Below is a small trained network, with its code and all its weights. Each question gives an input and a class and asks what happens when units are switched off, that is, made to give their printed mean instead of their output.

import numpy as np


def w(rows, s, z=0):
    codes = np.array(rows[::2]) - 128.0
    scale = np.full(codes.shape[1], s)
    scale[-1] = z or s
    return codes * scale


def norm(h):
    return h / np.sqrt((h * h).mean(-1, keepdims=True) + 1e-5)


def f(y):
    return y / 2 * (1 + np.tanh(0.7978845608 * (y + 0.044715 * y**3)))


def log_softmax(a):
    a = a - a.max(-1, keepdims=True)
    return a - np.log(np.exp(a).sum(-1, keepdims=True))


def net(x, mask):
    res = np.array(x, float).reshape(1, 6) / 4 @ E
    u = 0
    for l in range(2):
        y = f(norm(res) @ A[l][:, :-1].T + A[l][:, -1])
        res = res + np.where(mask[u : u + 3], y, B[l][:, -1]) @ B[l][:, :-1]
        u += 3
    return log_softmax(norm(res)[-1] @ U[:, :-1].T + U[:, -1])


A, B = {}, {}
E = w([
[93,119,113,153,53,100],'x0',
[75,237,170,148,119,103],'x1',
[182,197,58,196,205,125],'x2',
[253,67,149,214,153,100],'x3',
[69,69,154,168,144,128],'x4',
[215,183,213,87,93,148],'x5',
],0.0017)
A[0] = w([
[132,17,115,149,135,111,254],'L0N0',
[105,158,254,143,117,129,115],'L0N1',
[63,128,105,172,166,132,71],'L0N2',
],0.0065,0.002)
B[0] = w([
[152,253,175,100,167,196,250],'L0N0',
[120,127,58,103,202,106,203],'L0N1',
[184,133,149,157,40,43,153],'L0N2',
],0.0049,0.0027)
A[1] = w([
[60,128,82,4,104,100,239],'L1N0',
[202,83,165,60,70,137,59],'L1N1',
[217,181,93,163,128,109,251],'L1N2',
],0.0041,0.0018)
B[1] = w([
[201,157,218,132,172,210,228],'L1N0',
[3,153,163,233,66,1,123],'L1N1',
[55,110,239,20,113,241,253],'L1N2',
],0.0042,0.0033)
U = w([
[78,119,108,175,35,59,133],'0',
[141,177,175,69,166,231,194],'1',
[174,2,62,129,111,69,2],'2',
[158,85,52,142,180,52,48],'3',
],0.0099,0.0058)

Each question gives the input, the list of numbers given to net, and the class t.
The units are the neurons (one row each of A and B). Each row of codes is followed by its name. A weight is (code - 128) times the scale printed after its matrix; where a second scale follows, it is the last column's (A, B and U).
mask holds one flag per neuron, layer by layer. A switched-off neuron (its flag False) gives its mean, the last column of its row in B, instead of its output. The means were averaged over made-up inputs and are rounded, as every weight is.
A unit's drop is (log p(t) with every unit on - log p(t) with that unit switched off) / (log p(t) with every unit on - log p(t) with every unit switched off).
The circuit of an input: a set's keep is (log p(t) with only the set's units on - log p(t) with every unit switched off) / (log p(t) with every unit on - log p(t) with every unit switched off). Starting from all 6 units, units are removed one at a time, each time the one whose removal leaves the highest keep (on an exact tie, the one counted first), for as long as the keep stays at least 0.8.
units of the circuit, in order: the units of the circuit, biggest drop first
k most important neurons: the k neurons with the biggest drops, biggest first
k most important neurons of layer l: the k neurons of layer l with the biggest drops, biggest first
input [2,6,1,5,0,-6], class 0: 2 most important neurons : (L0N2 L1N0)
input [8,-1,0,0,-5,8], class 0: units of the circuit, in order : (L1N1 L0N0)
input [-1,2,2,-6,2,-6], class 0: 4 most important neurons : (L0N2 L0N0 L1N2 L0N1)
input [2,4,6,-7,5,-5], class 0: units of the circuit, in order : (L0N2 L0N0)
input [-6,3,1,-1,1,-7], class 0: 2 most important neurons : (L0N2 L1N0)
input [3,5,8,-7,5,-7], class 0: most important neuron of layer 0 : (L0N2)
input [2,7,3,4,3,-6], class 0: 2 most important neurons : (L1N0 L0N2)
input [4,6,1,-1,5,0], class 0: 2 most important neurons of layer 0 : (L0N0 L0N2)
input [6,3,-1,-6,0,-7], class 0: 2 most important neurons : (L0N2 L1N2)
input [6,6,-5,1,2,-8], class 0: 2 most important neurons : (L0N2 L1N2)
input [6,-2,-7,0,-7,7], class 0: 2 most important neurons : (L1N1 L0N0)
input [2,5,4,1,8,2], class 3: 2 most important neurons of layer 1 : (L1N0 L1N1)
input [-4,2,3,-6,5,-6], class 0: 4 most important neurons : (L0N2 L0N0 L1N2 L0N1)
input [-1,6,2,0,8,-1], class 3: 2 most important neurons of layer 0 : (L0N0 L0N1)
input [-1,7,-1,3,5,1], class 3: most important neuron of layer 1 : (L1N2)
